Here is a tiny trained network, its code and every weight. The questions are about switching its units off for an input and a class, where a switched-off unit gives its printed mean instead of its output.

import numpy as np


def w(rows, s, z=0):
    codes = np.array(rows[::2]) - 128.0
    scale = np.full(codes.shape[1], s)
    scale[-1] = z or s
    return codes * scale


def f(y):
    return np.maximum(y, 0)


def log_softmax(a):
    a = a - a.max(-1, keepdims=True)
    return a - np.log(np.exp(a).sum(-1, keepdims=True))


def net(x, mask):
    res = np.array(x, float).reshape(1, 5) / 4 @ E
    y = f(res @ A[0][:, :-1].T + A[0][:, -1])
    res = res + np.where(mask, y, B[0][:, -1]) @ B[0][:, :-1]
    return log_softmax(res[-1] @ U[:, :-1].T + U[:, -1])


A, B = {}, {}
E = w([
[94,94,26],'x0',
[101,123,169],'x1',
[2,202,114],'x2',
[98,146,162],'x3',
[241,204,176],'x4',
],0.0085)
A[0] = w([
[106,45,164,164],'n0',
[77,147,125,102],'n1',
[28,99,163,168],'n2',
[147,104,122,19],'n3',
[117,149,4,101],'n4',
[155,164,150,153],'n5',
[170,134,116,32],'n6',
[125,28,124,115],'n7',
[97,149,136,115],'n8',
[59,72,199,169],'n9',
[131,27,147,104],'n10',
[187,96,226,208],'n11',
[69,174,94,77],'n12',
[117,127,146,6],'n13',
[196,155,138,189],'n14',
[169,37,135,107],'n15',
[92,104,177,77],'n16',
[144,127,112,7],'n17',
[182,94,60,114],'n18',
[173,168,183,146],'n19',
[129,151,203,122],'n20',
[110,141,197,94],'n21',
[161,185,146,111],'n22',
],0.015,0.012)
B[0] = w([
[108,173,43,190],'n0',
[102,210,171,159],'n1',
[144,221,101,217],'n2',
[213,123,95,128],'n3',
[166,26,205,195],'n4',
[159,128,113,171],'n5',
[203,237,42,135],'n6',
[46,119,19,183],'n7',
[85,143,133,148],'n8',
[179,171,51,198],'n9',
[64,166,48,176],'n10',
[170,151,94,248],'n11',
[84,196,204,167],'n12',
[245,251,18,128],'n13',
[165,76,177,211],'n14',
[36,150,64,188],'n15',
[200,242,97,139],'n16',
[109,252,26,128],'n17',
[188,96,52,183],'n18',
[154,57,147,192],'n19',
[176,90,81,171],'n20',
[186,136,66,153],'n21',
[172,88,99,162],'n22',
],0.012,0.014)
U = w([
[210,124,52,166],'0',
[2,147,15,149],'1',
[76,129,143,157],'2',
[23,70,137,5],'3',
[193,119,66,108],'4',
[122,154,191,110],'5',
[87,15,79,127],'6',
[90,192,174,163],'7',
],0.0097,0.012)

Each question gives the input, the list of numbers given to net, and the class t.
The units are the neurons (one row each of A and B). Each row of codes is followed by its name. A weight is (code - 128) times the scale printed after its matrix; where a second scale follows, it is the last column's (A, B and U).
mask holds one flag per neuron, in row order. A switched-off neuron (its flag False) gives its mean, the last column of its row in B, instead of its output. The means were averaged over made-up inputs and are rounded, as every weight is.
A unit's drop is (log p(t) with every unit on - log p(t) with that unit switched off) / (log p(t) with every unit on - log p(t) with every unit switched off).
The circuit of an input: a set's keep is (log p(t) with only the set's units on - log p(t) with every unit switched off) / (log p(t) with every unit on - log p(t) with every unit switched off). Starting from the 12 units with the biggest drops (on a tie, the unit counted first), units are removed one at a time, each time the one whose removal leaves the highest keep (on an exact tie, the one counted first), for as long as the keep stays at least 0.8.
units of the circuit, in order: the units of the circuit, biggest drop first
k most important neurons: the k neurons with the biggest drops, biggest first
drop of u: that unit's drop, to one decimal
input [-5,7,8,1,-5], class 7: units of the circuit, in order => (n12; n7)
input [6,-7,5,-8,-1], class 6: units of the circuit, in order => (n4)
input [4,-3,-4,2,0], class 6: units of the circuit, in order => (n2; n9; n11)
input [-1,-7,4,-7,2], class 6: units of the circuit, in order => (n2; n11; n9)
input [-3,0,7,2,3], class 7: 4 most important neurons => (n18; n12; n11; n1)
input [5,-7,-4,6,-1], class 6: 2 most important neurons => (n2; n4)
input [2,-6,2,-3,1], class 6: 4 most important neurons => (n2; n11; n9; n4)
input [8,-8,-1,-4,0], class 6: drop of n4 => 0.2
input [2,6,4,-4,2], class 7: drop of n18 => 0.1
input [5,1,2,-5,0], class 6: drop of n18 => 0.0
